Below are the code and all the weights of a small trained network. Each question names an input and a class and asks about switching units off, where a switched-off unit gives its printed mean instead of its output.

import numpy as np


def w(rows, s, z=0):
    codes = np.array(rows[::2]) - 128.0
    scale = np.full(codes.shape[1], s)
    scale[-1] = z or s
    return codes * scale


def f(y):
    return y / 2 * (1 + np.tanh(0.7978845608 * (y + 0.044715 * y**3)))


def log_softmax(a):
    a = a - a.max(-1, keepdims=True)
    return a - np.log(np.exp(a).sum(-1, keepdims=True))


def net(x, mask):
    res = np.array(x, float).reshape(1, 8) / 4 @ E
    y = f(res @ A[0][:, :-1].T + A[0][:, -1])
    res = res + np.where(mask, y, B[0][:, -1]) @ B[0][:, :-1]
    return log_softmax(res[-1] @ U[:, :-1].T + U[:, -1])


A, B = {}, {}
E = w([
[125,125,132,123,131,128,123,128,133,131],'x0',
[45,44,255,137,41,154,118,134,149,137],'x1',
[125,120,133,125,133,121,143,137,122,124],'x2',
[36,170,20,55,98,238,134,163,219,126],'x3',
[121,119,124,127,126,122,157,131,105,125],'x4',
[36,245,209,126,149,39,135,21,131,107],'x5',
[132,135,126,133,121,132,121,123,128,134],'x6',
[112,185,216,69,150,156,52,213,10,73],'x7',
],0.0083)
A[0] = w([
[205,68,97,151,118,189,105,151,125,101,26],'neuron 1',
[81,191,140,14,102,164,71,217,52,126,116],'neuron 2',
[197,46,75,82,67,114,81,189,73,151,81],'neuron 3',
[61,36,242,165,19,132,91,216,149,161,39],'neuron 4',
[148,113,168,192,169,85,35,166,21,52,62],'neuron 5',
[207,182,48,130,254,106,98,165,91,128,71],'neuron 6',
[117,57,68,205,111,65,176,71,216,177,3],'neuron 7',
[96,206,154,156,110,99,115,36,71,71,41],'neuron 8',
[164,19,117,133,138,176,118,186,116,123,133],'neuron 9',
[216,73,173,236,144,59,155,76,115,166,27],'neuron 10',
],0.0074,0.0031)
B[0] = w([
[98,134,161,67,110,68,63,129,163,155,183],'neuron 1',
[199,54,121,134,180,207,140,51,205,132,242],'neuron 2',
[49,189,196,43,136,66,66,85,121,167,200],'neuron 3',
[200,154,74,168,2,88,169,178,37,62,244],'neuron 4',
[75,36,81,182,170,223,116,93,167,139,216],'neuron 5',
[197,156,102,165,12,88,139,193,59,79,222],'neuron 6',
[230,84,186,92,201,191,133,95,119,89,254],'neuron 7',
[83,154,160,59,131,70,109,132,97,147,210],'neuron 8',
[74,141,174,98,168,79,104,96,159,186,207],'neuron 9',
[87,78,47,226,96,144,39,133,219,130,234],'neuron 10',
],0.0094)
U = w([
[214,83,161,143,189,186,145,76,143,142,231],'0',
[211,216,85,149,27,43,180,202,46,71,3],'1',
[45,239,227,88,151,1,97,51,143,151,25],'2',
[73,123,11,154,110,204,141,129,245,148,211],'3',
],0.0088,0.0032)

Each question gives the input, the list of numbers given to net, and the class t.
The units are the neurons (one row each of A and B). Each row of codes is followed by its name. A weight is (code - 128) times the scale printed after its matrix; where a second scale follows, it is the last column's (A, B and U).
mask holds one flag per neuron, in row order. A switched-off neuron (its flag False) gives its mean, the last column of its row in B, instead of its output. The means were averaged over made-up inputs and are rounded, as every weight is.
A unit's drop is (log p(t) with every unit on - log p(t) with that unit switched off) / (log p(t) with every unit on - log p(t) with every unit switched off).
The circuit of an input: a set's keep is (log p(t) with only the set's units on - log p(t) with every unit switched off) / (log p(t) with every unit on - log p(t) with every unit switched off). Starting from all 10 units, units are removed one at a time, each time the one whose removal leaves the highest keep (on an exact tie, the one counted first), for as long as the keep stays at least 0.8.
units of the circuit, in order: the units of the circuit, biggest drop first
unit that matters most: the unit with the biggest drop
top k neurons: the k neurons with the biggest drops, biggest first
drop when u is switched off: that unit's drop, to one decimal
input [-5,5,-2,-8,1,-5,-6,0], class 3: units of the circuit, in order => (neuron 10)
input [8,0,5,-6,-4,-5,4,5], class 3: units of the circuit, in order => (neuron 5; neuron 7)
input [-4,1,-2,-3,3,-7,2,5], class 2: top 2 neurons => (neuron 3; neuron 9)
input [-7,2,1,4,-8,-7,-3,4], class 2: units of the circuit, in order => (neuron 3; neuron 9)
input [-7,7,7,3,8,5,-4,-6], class 1: top 2 neurons => (neuron 4; neuron 2)
input [-4,4,3,-8,-7,4,0,3], class 3: top 2 neurons => (neuron 5; neuron 10)
input [-8,5,-3,5,-7,2,2,2], class 1: top 3 neurons => (neuron 4; neuron 5; neuron 10)
input [7,-4,-5,5,-8,-1,1,-7], class 0: top 2 neurons => (neuron 7; neuron 10)
input [-3,-3,-8,-4,-6,6,-6,7], class 0: top 3 neurons => (neuron 5; neuron 2; neuron 3)
input [0,7,7,-8,0,-1,-3,5], class 3: units of the circuit, in order => (neuron 5; neuron 10)
input [-1,-6,2,4,1,-6,-7,-8], class 0: top 2 neurons => (neuron 7; neuron 4)
input [8,7,4,-6,-3,-1,4,-5], class 1: top 3 neurons => (neuron 4; neuron 2; neuron 5)
input [7,5,-3,-8,-3,-5,-3,-7], class 3: top 2 neurons => (neuron 10; neuron 2)
input [7,-4,7,-1,-4,-6,-4,2], class 2: top 2 neurons => (neuron 3; neuron 4)
input [7,-3,1,-7,8,-8,1,0], class 2: unit that matters most => neuron 3
input [2,-4,-3,-5,-2,1,-3,-1], class 3: units of the circuit, in order => (neuron 10; neuron 7)
input [-1,-5,8,4,-5,7,-3,-6], class 2: top 2 neurons => (neuron 2; neuron 5)
input [1,-1,0,-8,-4,1,-8,4], class 3: units of the circuit, in order => (neuron 5; neuron 10)
input [0,-4,8,2,7,-2,-3,8], class 0: drop when neuron 10 is switched off => 0.3
input [-5,-7,3,7,3,-8,-2,8], class 0: units of the circuit, in order => (neuron 2)
input [-5,2,-7,1,1,-6,-6,2], class 2: drop when neuron 5 is switched off => 0.0
input [3,7,-6,-1,3,4,5,-3], class 1: drop when neuron 4 is switched off => 0.3
